In the rows, zero is written as 128.
Facts:
babruk Φ:a Ξ:j
bedo Φ:a Ξ:f
bedun Φ:a Ξ:g
bestatal Φ:b Ξ:g
bifar α:doplek, brole, skoze, vugum, migretus Φ:b Ξ:g
bitro Φ:a Ξ:i
bragol Φ:a Ξ:g
brasu Φ:b Ξ:h
bratebrek α:nusta, loplaskim Φ:c Ξ:f
brema Φ:c Ξ:h
brifoma Φ:c Ξ:h
brigra Φ:a Ξ:h
brirok Φ:a Ξ:f
britreze Φ:a Ξ:i
brogel Φ:d Ξ:g
brole Φ:b Ξ:f
brosona Φ:b Ξ:j
brudro Φ:c Ξ:h
butre Φ:a Ξ:h
dazuk α:plikles, kotal, lugrus, porik Φ:c Ξ:g
digek Φ:a Ξ:i
digik Φ:a Ξ:e
dolal α:tramuk, gistim, valam, festol, fitale Φ:b Ξ:e
dopal α:stides, pana, sasis, treraplor Φ:b Ξ:g
doplek Φ:b Ξ:f
draba Φ:b Ξ:f
draflak α:fuplak, pifil Φ:a Ξ:j
drafluk Φ:a Ξ:g
dragrul α:brirok, brasu Φ:a Ξ:e
drastiplo Φ:b Ξ:g
drefun Φ:b Ξ:e
drezun Φ:c Ξ:g
driko α:drefun, bedo Φ:a Ξ:g
druril Φ:a Ξ:e
dulil Φ:a Ξ:j
duplan Φ:b Ξ:j
festol Φ:d Ξ:e
figrom Φ:b Ξ:h
fitale Φ:c Ξ:f
fitoges Φ:c Ξ:j
flapla Φ:d Ξ:e
flatrober α:fluflon Φ:c Ξ:g
flebamun α:tramuk, gragror, kotal, figrom, britreze, brogel Φ:a Ξ:g
flebra Φ:b Ξ:e
flifulok Φ:a Ξ:j
flirik Φ:b Ξ:h
fluflon Φ:a Ξ:g
flupos Φ:b Ξ:e
fovir Φ:d Ξ:j
fubek α:rusim, siklis Φ:a Ξ:e
fuplak Φ:b Ξ:j
gadribrel Φ:a Ξ:i
gastar Φ:a Ξ:e
giflo α:figrom, fovir Φ:c Ξ:i
gigak Φ:c Ξ:f
gigo Φ:b Ξ:e
gisko α:fitoges, zuskor Φ:a Ξ:h
gistim Φ:a Ξ:h
gitil Φ:c Ξ:f
goka Φ:d Ξ:f
gozeren Φ:b Ξ:i
graflom α:flirik, truskefluk, ninun, butre Φ:d Ξ:h
gragror Φ:b Ξ:e
graplufos α:stetrogru, flebra, vanil, teklem, goka Φ:a Ξ:i
greges Φ:c Ξ:g
grobran Φ:b Ξ:j
grogul α:groske Φ:a Ξ:f
gronor α:truskefluk, skoze, veke, groske Φ:a Ξ:h
groske Φ:a Ξ:e
grovek Φ:b Ξ:f
grudran α:plomabu, gadribrel Φ:a Ξ:h
gruflin α:klafuflos, gozeren, plepun Φ:a Ξ:f
kaben Φ:b Ξ:e
katruk α:skeskur, sestar Φ:b Ξ:e
kebir Φ:b Ξ:g
kepim Φ:a Ξ:i
klafuflos Φ:a Ξ:g
klebreful Φ:a Ξ:e
klesem Φ:b Ξ:e
kliropli Φ:a Ξ:i
klokli α:truskefluk, skeskur Φ:a Ξ:h
kogrum Φ:b Ξ:f
kotal Φ:d Ξ:e
kugum α:mupiflem, brole, gadribrel, bedun, kepim Φ:b Ξ:j
libus α:nonak, drefun, flifulok, kogrum Φ:a Ξ:g
liflen Φ:a Ξ:f
loplaskim Φ:a Ξ:i
lovol Φ:b Ξ:g
lozos Φ:b Ξ:i
lugrus Φ:d Ξ:g
luso Φ:d Ξ:e
lutin Φ:d Ξ:f
meka α:teflezi, nusoskom, lutin Φ:a Ξ:i
meser α:trasak, skolin, pubrak, stokla Φ:c Ξ:j
mestar Φ:c Ξ:i
mibrufi α:tiplar, sasis, duplan Φ:b Ξ:f
migretus Φ:a Ξ:j
modra α:doplek, kotal, palok Φ:c Ξ:h
mosim Φ:a Ξ:e
motril α:flupos Φ:a Ξ:e
mupiflem Φ:b Ξ:e
nagril Φ:c Ξ:j
nasem α:plikles, flirik, kepim Φ:a Ξ:j
neflas α:liflen, lovol, goka Φ:d Ξ:e
nevos Φ:c Ξ:i
ninun Φ:a Ξ:h
nokle α:sasis, flifulok, zofe Φ:a Ξ:h
nonak Φ:a Ξ:f
nuklin α:mosim, teklem, kebir, flupos, butre Φ:c Ξ:i
nulos Φ:c Ξ:f
nusoskom Φ:a Ξ:i
nusta Φ:a Ξ:j
palok Φ:a Ξ:g
pana Φ:a Ξ:g
pefles Φ:c Ξ:j
peple α:trasak, tezo, vobren, drefun, mestar Φ:a Ξ:i
peske α:lozos, tridul Φ:a Ξ:f
pifil Φ:a Ξ:g
plasabrak α:nusta, babruk, drezun, bestatal, gitil Φ:b Ξ:g
plepun Φ:c Ξ:j
plibirir α:palok Φ:a Ξ:e
pliflam α:toku, tuteplir Φ:a Ξ:h
plikles Φ:a Ξ:h
plimo Φ:b Ξ:f
plomabu Φ:c Ξ:h
pofe α:tezo, brogel Φ:c Ξ:e
porik Φ:c Ξ:h
pubrak Φ:a Ξ:h
pustal α:bedun, gitil, loplaskim Φ:b Ξ:g
ragrus α:siklis, mestar Φ:c Ξ:i
raplur Φ:b Ξ:h
refar Φ:d Ξ:i
rilik α:skuflom Φ:d Ξ:h
rusim Φ:a Ξ:g
rusti Φ:b Ξ:i
sasis Φ:a Ξ:e
saske Φ:d Ξ:h
savin Φ:a Ξ:g
sesen Φ:c Ξ:g
sestar Φ:b Ξ:i
siklis Φ:b Ξ:f
sinin α:tiplar, stosel, kaben, somuk, trokli Φ:a Ξ:f
sivik Φ:a Ξ:j
skeskur Φ:a Ξ:f
sketril α:greges Φ:d Ξ:j
skibri Φ:a Ξ:f
skifil α:lozos Φ:d Ξ:h
skisum Φ:d Ξ:f
skolin Φ:a Ξ:g
skoze Φ:a Ξ:f
skuflom Φ:d Ξ:i
skugrodo α:nonak, bitro Φ:a Ξ:g
skuper α:rusim, skisum, savin, brudro Φ:a Ξ:h
somir α:truskulin, drafluk, klebreful, saske Φ:b Ξ:j
somuk Φ:a Ξ:f
stastan α:digik, babruk, skuflom Φ:a Ξ:e
statrer Φ:b Ξ:i
stebras α:rusim, plimo Φ:b Ξ:h
stesku α:vanil, klafuflos, mestar Φ:d Ξ:f
stetrogru Φ:a Ξ:g
stides Φ:b Ξ:i
stokla Φ:b Ξ:e
stosel Φ:b Ξ:g
stufol α:luso, brosona, druril, tridul Φ:c Ξ:i
stukli α:brifoma, pifil, tranol Φ:b Ξ:g
sudar α:fitoges, brudro Φ:b Ξ:f
tavum Φ:a Ξ:f
tebrosus α:doplek, gastar Φ:a Ξ:e
teflezi Φ:a Ξ:e
teklem Φ:a Ξ:g
tezo Φ:c Ξ:f
tiplar Φ:a Ξ:h
toku Φ:a Ξ:f
toples α:flapla, gozeren Φ:a Ξ:j
trabeze α:rusti, skuflom Φ:b Ξ:i
tramuk Φ:c Ξ:j
tranol Φ:a Ξ:f
trasak Φ:d Ξ:e
treraplor Φ:a Ξ:g
tridul Φ:b Ξ:e
trokli Φ:a Ξ:e
truskefluk Φ:a Ξ:f
truskulin Φ:b Ξ:h
truti α:siklis Φ:b Ξ:g
tubron α:lutin Φ:c Ξ:f
tunim α:veke Φ:a Ξ:g
tuteplir Φ:d Ξ:e
vagrum α:pefles, mupiflem, rusti, bitro Φ:c Ξ:j
valam Φ:b Ξ:h
vana α:greges, grovek Φ:d Ξ:e
vanil Φ:a Ξ:h
veke Φ:a Ξ:f
vevas Φ:b Ξ:i
viskuful α:brirok, nevos, digek, nusoskom, brogel Φ:a Ξ:g
vobren Φ:b Ξ:f
vugum Φ:b Ξ:e
vuve α:sivik, migretus, gigo Φ:b Ξ:e
zaruk α:gigak, statrer, bitro Φ:a Ξ:i
zatra α:vugum Φ:c Ξ:f
zepaflam α:stides, pifil Φ:a Ξ:g
zistek α:tramuk Φ:a Ξ:f
zofe Φ:a Ξ:f
zorin α:truskulin, teflezi, tavum, raplur Φ:a Ξ:i
zubive Φ:a Ξ:e
zulur α:brifoma Φ:b Ξ:f
zuskor Φ:b Ξ:e

Known rows:
truti: 159,143,133,146,104,91,142,110,189,112,93,128,140,130,101,100,118,115,139,144,113,127,138,164,116,158,146,127,106,170,172,105,156,111,117,120,110,140,151,185,112,92,148,146
savin: 125,141,138,143,149,126,136,109,92,136,134,124,125,130,135,104,124,109,142,154,114,115,130,131,147,167,133,129,107,135,116,137,138,134,129,116,144,112,129,126,167,138,103,121
druril: 108,107,122,137,134,152,127,93,102,157,134,109,131,132,160,97,149,140,126,132,131,145,112,110,155,159,101,137,138,160,96,143,134,121,158,123,148,113,122,121,152,152,115,116
grudran: 82,157,128,155,116,115,117,169,107,157,140,121,134,120,134,127,120,145,149,111,162,155,110,115,154,98,123,112,106,119,124,144,129,146,141,111,142,100,89,113,122,128,103,137
dopal: 126,130,98,148,95,92,141,132,205,133,85,76,135,157,120,151,111,147,132,109,112,134,130,163,114,112,110,132,141,154,140,135,186,106,153,122,106,165,154,203,72,92,141,154
graplufos: 148,173,140,139,160,73,148,172,123,143,140,119,133,115,141,113,117,112,168,112,160,84,186,139,80,128,127,132,79,54,145,160,163,165,105,129,138,101,84,131,144,155,90,116
driko: 100,165,132,150,129,107,147,127,132,136,133,112,105,131,123,104,112,122,146,141,147,129,121,136,132,144,115,135,92,134,124,144,149,147,141,117,129,113,116,144,147,123,82,135
gitil: 127,141,90,76,166,192,86,135,137,113,157,150,38,125,156,161,110,122,68,148,164,115,93,159,165,125,181,131,165,139,152,142,62,148,139,145,124,134,140,95,121,139,126,137
kepim: 119,141,144,157,141,121,113,185,58,138,161,150,149,100,116,149,132,114,107,120,140,114,114,120,145,113,156,108,138,73,104,122,115,165,93,122,148,103,109,95,151,158,146,105
fovir: 121,116,162,115,79,105,150,123,88,99,126,169,187,113,61,138,121,150,166,124,98,117,152,79,84,63,113,111,113,76,110,104,98,110,98,123,105,139,111,105,119,117,148,128
dragrul: 92,115,135,141,108,143,140,104,133,134,144,116,108,116,151,98,151,139,137,110,163,184,115,91,129,132,59,154,109,148,109,145,136,124,166,131,147,100,113,134,151,119,92,115
brigra: 108,133,139,143,135,130,130,137,101,152,130,116,140,134,145,123,128,123,144,139,120,138,120,117,139,133,116,115,107,124,116,137,143,130,137,116,139,111,113,110,146,128,99,133
dolal: 117,107,124,152,77,117,148,118,205,113,106,113,126,113,117,107,149,142,135,86,147,192,122,117,115,110,81,152,114,183,149,112,143,93,158,131,119,131,139,178,89,78,149,133
trokli: 107,106,106,131,136,151,126,75,107,162,128,102,135,150,161,111,141,144,119,135,114,137,105,113,159,157,99,142,147,163,85,153,152,118,163,125,151,125,132,127,144,158,105,125
vuve: 120,109,106,155,92,110,128,131,182,141,111,116,149,115,125,112,148,161,128,78,156,175,119,118,129,109,111,134,142,179,155,123,136,101,148,122,122,128,132,171,67,106,168,140
lugrus: 114,101,136,133,85,114,143,115,67,123,123,140,165,73,80,109,121,175,137,103,134,117,132,91,120,80,103,131,127,123,116,103,97,95,131,114,117,128,111,153,103,144,169,120
stokla: 148,116,123,144,101,128,137,61,184,118,105,138,145,126,101,94,149,116,112,148,97,162,109,134,150,179,142,142,133,213,147,103,137,89,128,118,118,146,162,164,122,101,166,141
luso: 114,89,107,123,80,121,145,50,103,132,116,127,159,95,100,74,136,193,147,116,124,118,130,91,130,111,97,148,145,167,103,131,110,80,148,119,118,143,120,167,95,160,158,128
vobren: 172,131,149,122,109,100,137,75,193,95,122,172,124,134,98,99,133,85,102,144,103,129,136,143,116,181,140,141,139,153,135,94,113,125,77,147,110,160,173,161,134,97,164,107
lovol: 175,119,133,139,135,103,136,117,153,124,89,131,168,127,112,111,131,124,132,146,88,113,145,162,131,167,162,121,131,162,164,104,152,107,114,113,114,140,156,164,109,120,173,134

Rows:
No name comes twice in this set of rows, the named rows included.
138,100,104,148,101,106,132,129,183,141,99,115,157,119,138,102,155,159,139,90,145,152,140,128,121,126,118,133,135,180,162,127,146,93,142,119,124,132,128,170,74,119,165,136  katruk
160,119,127,77,176,196,128,144,133,73,146,109,49,116,135,196,110,95,97,150,120,118,131,178,113,107,137,139,120,93,154,130,112,139,161,150,134,134,145,92,165,113,98,140  nevos
110,102,109,133,136,155,124,65,109,160,128,103,135,155,159,114,137,140,112,152,100,138,101,120,176,170,107,137,157,171,71,152,149,117,159,123,146,135,144,130,151,156,111,122  sasis
109,140,134,122,134,103,128,138,134,138,147,127,107,139,166,117,136,123,137,98,162,113,143,103,107,128,78,147,141,86,99,152,131,153,117,146,140,126,118,132,132,144,89,98  peske
102,152,141,129,138,107,126,163,127,147,133,109,152,180,142,166,112,124,163,118,108,112,146,115,102,98,111,104,113,62,101,156,166,155,127,132,128,130,108,97,133,124,76,140  draflak
130,112,123,132,163,133,120,108,87,168,136,128,154,118,171,74,159,140,141,126,142,123,144,108,148,172,119,128,124,156,120,145,130,127,140,117,146,87,108,112,150,180,121,111  mosim
157,120,117,143,102,135,139,46,181,111,104,145,139,128,95,91,146,113,98,165,82,158,97,144,163,196,153,138,138,221,137,103,132,98,120,117,115,150,168,164,122,103,177,144  drefun
178,110,126,141,136,107,128,138,137,136,91,127,176,123,124,115,137,127,136,130,100,111,156,159,127,158,164,110,137,158,168,101,144,106,109,112,117,131,154,156,97,134,180,126  kebir
96,139,127,123,119,96,120,132,153,147,142,105,102,157,177,131,119,135,136,88,170,116,145,109,106,115,65,148,144,80,86,162,146,151,128,158,134,144,120,148,124,144,76,107  sinin
124,101,153,122,77,127,160,73,70,83,119,154,149,77,61,107,128,153,136,134,106,132,124,97,114,104,89,151,116,137,98,93,100,85,131,124,120,139,132,153,135,125,165,110  brogel

Now the same objects, written a new way:
Known rows:
vagrum: 166,136,142,145,90,192,105,68,148,144,148,152,131,135,118,139,166,135,147,118,133,139,137,106,79,131,151,172,87,56,98,194,137,138,132
mupiflem: 141,136,118,140,98,168,125,102,160,149,187,154,136,101,74,151,145,178,159,112,113,118,142,82,118,116,142,147,102,119,125,196,148,149,138
bitro: 139,130,136,151,131,182,108,66,150,177,145,156,115,123,95,111,133,167,172,80,133,147,154,94,126,135,139,142,68,126,144,165,136,121,140
plibirir: 144,138,136,149,123,190,80,93,129,177,152,134,139,158,126,104,127,159,136,115,118,148,127,107,102,111,156,155,60,115,124,150,112,140,134
grobran: 142,138,161,135,98,158,116,70,145,142,193,135,135,126,112,143,111,168,140,123,102,115,124,86,102,111,145,140,118,96,116,189,157,125,138
digek: 149,121,150,149,125,171,92,74,126,181,149,129,116,150,107,79,91,161,146,91,116,134,118,102,113,122,138,159,65,127,136,156,131,117,131
kebir: 151,156,161,156,132,163,116,99,137,143,197,126,139,120,65,129,130,211,137,144,88,125,136,95,117,123,165,131,119,114,116,188,149,129,127
flapla: 143,158,181,164,102,163,135,96,135,112,183,92,135,157,71,131,143,174,188,136,73,107,131,129,158,111,126,154,79,71,116,203,160,120,137
toples: 148,154,177,147,130,189,94,64,140,159,152,123,120,162,133,112,104,159,139,114,115,165,152,101,97,114,157,149,85,90,124,149,139,107,143
vana: 138,157,175,162,90,160,130,97,133,111,185,104,163,159,112,136,155,155,174,149,89,109,102,131,146,107,135,153,79,55,105,204,132,114,119
grovek: 133,138,150,131,109,148,115,85,139,136,201,139,132,126,100,141,115,176,141,113,95,112,123,88,117,111,140,132,114,108,108,185,162,128,131
giflo: 176,125,146,152,96,166,93,85,113,146,159,129,130,153,108,102,133,148,130,118,112,126,98,125,87,134,145,177,78,87,99,191,135,131,121
tridul: 129,135,158,132,104,148,120,85,141,134,197,139,139,112,104,136,126,187,140,117,83,118,119,98,128,107,142,125,110,127,113,186,154,129,125
kepim: 138,135,136,163,141,185,95,81,135,191,158,149,127,141,87,108,143,169,157,107,135,142,149,95,112,129,148,132,59,121,139,165,134,145,148
meka: 158,131,155,147,121,173,83,74,123,174,150,132,140,160,148,88,98,148,131,109,123,150,100,107,100,124,153,169,69,111,125,153,109,108,122
stukli: 154,144,165,136,103,151,118,75,147,128,187,151,165,111,138,141,133,176,133,131,105,133,94,101,120,121,168,146,130,94,107,189,112,95,94
driko: 166,153,153,153,127,191,97,73,158,156,135,137,129,141,123,101,117,169,151,106,118,171,132,106,120,132,163,175,87,102,128,150,105,94,113
klokli: 130,149,163,150,138,191,86,76,123,173,167,136,140,168,126,117,129,162,133,131,123,159,151,100,89,102,157,131,69,94,116,154,122,145,149
valam: 146,122,139,133,91,152,121,88,132,145,192,129,119,131,90,118,90,172,132,109,98,110,121,86,104,100,129,162,102,109,120,197,158,148,140
drastiplo: 154,140,156,144,112,156,118,88,143,141,186,141,146,112,99,127,124,187,139,128,100,123,108,90,120,122,157,143,122,110,116,188,130,115,108

Rows:
No name comes twice in this set of rows, the named rows included.
131,140,154,143,127,181,92,73,143,164,150,137,134,147,128,108,129,165,144,111,108,154,138,107,121,111,153,135,67,121,120,151,126,122,130  zubive
161,181,182,161,103,164,126,100,140,102,182,88,138,178,85,145,127,159,178,142,82,123,132,127,133,119,139,173,94,31,108,195,152,101,139  stesku
127,130,139,149,132,188,96,76,131,184,157,140,118,154,92,98,118,160,146,100,121,141,159,91,105,104,133,137,56,112,135,165,140,160,154  plikles
131,151,149,146,145,188,84,84,132,177,163,137,140,169,120,115,132,156,135,120,120,153,144,100,98,114,158,129,66,99,113,148,124,141,140  grogul
152,134,161,131,87,151,109,80,130,140,191,128,149,137,139,135,96,157,121,132,108,120,95,88,95,107,151,162,119,89,111,189,141,117,126  somir
143,140,160,124,101,146,116,74,150,132,198,152,146,127,135,151,117,163,136,115,100,126,109,91,116,115,148,136,121,97,103,185,140,113,118  zulur
147,158,177,144,131,192,96,66,138,146,157,127,128,167,145,113,108,157,132,114,109,176,151,109,99,108,159,158,86,88,116,149,123,108,137  skuper
150,130,143,137,100,174,109,72,148,139,151,153,111,129,86,127,158,153,154,91,109,123,143,113,113,132,131,148,78,86,96,189,159,143,128  gigak
128,150,189,154,94,154,134,76,128,118,189,111,152,165,112,136,138,149,171,141,94,103,110,122,143,98,122,144,82,40,108,212,146,126,135  skifil
157,132,167,155,114,173,103,73,131,137,154,141,133,130,102,100,161,174,134,123,97,129,112,125,115,131,150,143,87,96,92,184,141,129,106  sesen
161,143,130,144,95,166,119,90,152,142,189,156,153,111,112,159,135,166,151,120,139,132,122,85,100,136,156,163,119,90,122,192,126,120,127  trabeze
150,161,163,142,116,162,118,101,140,126,200,112,125,126,76,142,115,206,140,131,77,136,148,95,112,115,151,138,115,119,112,182,164,128,140  flebra
136,129,126,138,106,157,111,100,138,160,195,146,130,128,69,136,117,174,146,115,105,104,131,79,105,116,135,135,97,115,118,195,160,160,146  doplek
157,144,131,141,92,175,110,96,147,156,187,149,154,129,113,164,130,155,138,140,139,130,129,75,79,116,159,162,112,75,116,197,125,138,139  kugum
141,138,160,141,126,181,104,61,145,158,146,130,102,150,108,98,99,167,150,86,103,158,159,99,120,109,133,153,74,107,131,158,146,121,146  pubrak

Now the same objects, written a new way:
Known rows:
pustal: 111,115,153,111,110,90,123,108,150,126,105,150,153,145,111,142,143,140,109,120,126,129,167,133,149,105,103,165
bifar: 108,122,153,120,113,94,100,110,154,116,104,148,161,148,118,143,145,138,120,138,130,138,157,130,158,104,94,165
tebrosus: 109,127,145,111,105,92,100,109,158,147,102,150,125,141,122,138,132,148,123,101,151,158,151,107,147,111,99,129
driko: 112,116,138,128,102,115,123,109,161,144,91,155,111,135,131,142,133,145,120,81,142,137,160,105,162,117,100,142
flatrober: 109,125,143,124,110,155,101,117,151,117,97,151,119,130,130,152,123,151,102,141,150,166,168,113,177,118,115,162
skugrodo: 109,119,147,117,101,108,123,107,160,142,94,153,111,131,118,141,128,145,120,88,143,141,168,105,152,114,107,145
skuper: 109,123,131,132,110,85,119,108,148,143,94,148,104,132,140,135,121,147,120,87,153,126,138,101,169,111,95,143
refar: 111,136,133,106,108,65,109,112,141,157,96,148,109,127,126,131,141,159,120,82,122,129,148,101,142,118,110,99
brasu: 126,119,143,141,114,74,115,122,144,124,119,124,170,148,147,132,138,141,100,92,132,125,149,119,168,107,96,158
drefun: 129,116,150,142,109,107,125,117,149,121,107,128,167,142,151,140,141,144,98,91,122,120,166,131,160,112,104,164
fitoges: 112,148,128,124,111,160,117,118,135,108,121,131,124,136,146,156,116,157,96,121,156,144,167,113,173,119,120,162
gastar: 117,127,151,122,103,102,103,112,157,141,112,137,146,136,130,140,128,152,120,87,149,161,163,109,124,116,107,117
raplur: 126,120,148,141,114,76,117,122,144,123,117,127,167,147,149,131,138,143,100,93,128,130,153,119,170,106,97,159
groske: 115,132,151,128,103,107,98,114,154,128,111,137,148,132,136,145,124,159,121,89,147,155,162,110,119,116,106,117
nonak: 124,124,141,134,104,89,127,120,141,141,107,143,124,125,130,132,114,152,108,80,152,137,163,103,135,111,107,121
kepim: 117,138,152,104,104,87,114,112,144,143,128,126,131,130,127,137,119,154,118,91,151,149,153,113,118,115,110,110
pifil: 116,120,152,133,100,87,111,117,162,114,107,150,158,134,132,146,116,161,115,83,127,147,183,102,140,118,107,118
somuk: 117,128,140,137,103,70,120,123,147,118,108,149,136,128,132,133,110,159,114,78,145,141,168,99,150,109,100,120
flupos: 124,120,154,141,113,111,105,117,148,104,116,121,171,139,152,148,142,148,111,105,121,122,158,131,142,109,98,152
rusti: 126,119,155,115,110,75,128,114,137,122,130,127,165,138,129,135,136,141,98,109,124,125,158,131,134,107,113,158

Rows:
No name comes twice in this set of rows, the named rows included.
104,143,135,116,116,57,92,111,138,150,90,155,106,127,125,136,144,157,123,89,137,126,138,102,129,109,98,96  graflom
121,116,151,131,112,86,117,114,152,114,108,139,168,145,141,138,141,144,108,115,122,127,160,128,161,107,98,163  klesem
122,125,153,131,114,77,111,117,139,107,126,122,165,143,148,136,137,146,109,125,124,124,150,129,153,107,97,156  sestar
105,136,131,108,116,148,107,115,138,120,108,151,106,131,140,138,112,149,106,151,155,158,147,111,180,115,111,170  stufol
115,124,140,130,106,79,114,113,147,141,108,141,120,131,137,134,116,154,117,85,152,137,149,101,147,113,100,124  brigra
104,144,129,96,115,156,123,109,133,114,116,151,100,135,110,151,122,144,97,146,158,154,162,119,179,114,119,166  vagrum
116,120,139,134,105,121,118,109,157,146,91,150,110,131,142,139,128,148,122,92,142,126,147,106,160,117,97,144  fubek
120,141,129,133,112,155,99,127,138,127,111,140,134,133,145,137,113,151,96,114,158,169,158,113,181,114,112,162  fitale
123,135,132,135,103,86,116,123,149,143,103,139,142,135,138,131,115,154,114,80,156,151,154,101,153,110,101,120  tavum
128,120,149,139,114,88,121,115,140,112,120,116,163,142,153,138,135,145,103,105,122,121,147,130,158,110,97,158  gozeren
119,131,144,94,103,60,121,114,136,161,110,145,114,123,121,132,141,158,112,81,124,131,160,108,117,119,120,99  skuflom

